[130 131 103 150 121 125 146] >> 146, 130

[[122 148 131 122 124 145]
 [122 149 131 121 124 146]] >> 145, 122

[[110 107 121 114 105]
 [130 132 148 135 135]] >> 105, 130

[129 118 105 132 128 116 127] >> 127, 129

[[126 115 146 105 118 142]
 [129 137 111 128 132 127]] >> 142, 129

[134 150 126 106 145] >> 145, 134
---
Input:
131,152,149,138,131
125,127,127,126,123
Output: 125

Input:
137,145,137,106
142,133,142,121
Output: 121

Input: 124,149,128,138,104,103,137
Output: 104

Input:
125,113,136,131,143,119
126,104,148,113,145,106
129,130,127,125,124,130
Output: 106

Input: 122,152,108,121,147,134,127
Output: 121

Input:
129,117,134,123
143,112,123,105
Output: 112

Input: 109,125,152,108,103,140
Output: 108
---
[[127 137 108 111 135 121 143]
 [130 131 148 127 114 132 113]
 [128 129 124 115 107 145 143]] value 148, 145

[[132 124 146 107 155 135]
 [114 135 142 140 127 135]] value 155, 146

[106 118 128 137 131 117 141] value 141, 137

[106 157 153 148 123 104] value 157, 153

[129 130 138 114 122 102 142] value 142, 138

[149 137 142 135 142 148] value 149, 148
---
array([119, 130, 140, 123, 112,  99, 150])
150
array([ 99, 112, 139, 115, 105])
105
array([122, 149, 140, 157, 141])
141
array([138,  99,  99, 102])
102
array([110, 126, 101, 100, 104])
104
array([116, 119, 127, 123, 143, 102, 124])
124
array([108, 100, 136, 145, 121, 125, 132])
132
array([116, 132, 141, 155])
155
array([131, 124,  98, 118])
118
---
[122, 142, 104, 115, 151] Out: 122
[98, 132, 139, 138, 144, 148] Out: 98
[111, 150, 158, 155] Out: 111
[122, 135, 129, 150, 137, 126, 122] Out: 122
[131, 135, 121, 145, 107, 127] Out: 131
[127, 147, 106, 144, 143] Out: 127
[123, 150, 128, 135, 143, 148] Out: 123
[113, 102, 116, 109, 137] Out: 113
[122, 109, 127, 154, 133] Out: 122
---
[[125 123 134 125 139 126]
 [120 125 121 124 146 127]
 [125 105 134 125 154 127]] --> 154

[[121 127 128 122 127 149]
 [127 115 125 115 137 133]
 [136 125 124 150 132 144]] --> 132

[[112 108 150 151 106 146]
 [128 110 153 152 104 150]
 [153 136 138 128 142 138]] --> 142

[[140 125 122 117 132 132 108]
 [140 126 131 115 138 136 112]
 [127 120 147 103 112 123 124]] --> 123

[[121 137 110 149]
 [122 130 119 148]
 [145 106 121 140]] --> 121

[[120 112 124 113 136 129]
 [149 131 112 119 117 142]
 [153 140 117 115 120 132]] --> 120

[[108 150 137 133 128 139]
 [143 114 109 149 147 108]
 [113 138 147 113 117 145]] --> 117

[[153 149 113 151 141]
 [151 149 109 148 131]
 [127 127 130 131 125]] --> 131
---
array([[103, 110, 113, 113, 138],
       [108, 112, 115, 116, 137]]) → 110

array([[150, 126, 123, 134],
       [150, 127, 140, 127],
       [150, 131, 126, 125]]) → 127

array([[148, 116, 121, 125, 116],
       [137, 123, 131, 133, 151]]) → 116

array([[126, 132, 124, 132, 129],
       [128, 107, 119, 126, 133],
       [137, 137, 121, 152, 139]]) → 107

array([[101, 132, 144, 121, 124, 133, 123],
       [139, 124, 109, 131, 132, 120, 134]]) → 132

array([[135, 137, 120, 124, 128, 118],
       [126, 118,  99, 115, 141, 117]]) → 137

array([[109, 109, 143, 104],
       [141, 137, 115, 137],
       [115, 144, 113, 150]]) → 137

array([[144, 121, 150, 142, 142, 134, 129],
       [142, 116, 125, 129, 140, 142, 122]]) → 121

array([[115, 121, 130, 113, 112],
       [122, 124, 114, 138, 138],
       [129, 141, 151, 103, 103]]) → 124

array([[139, 138, 123, 128, 130],
       [101, 105, 133, 130, 127],
       [114, 115, 127, 134, 136]]) → 105
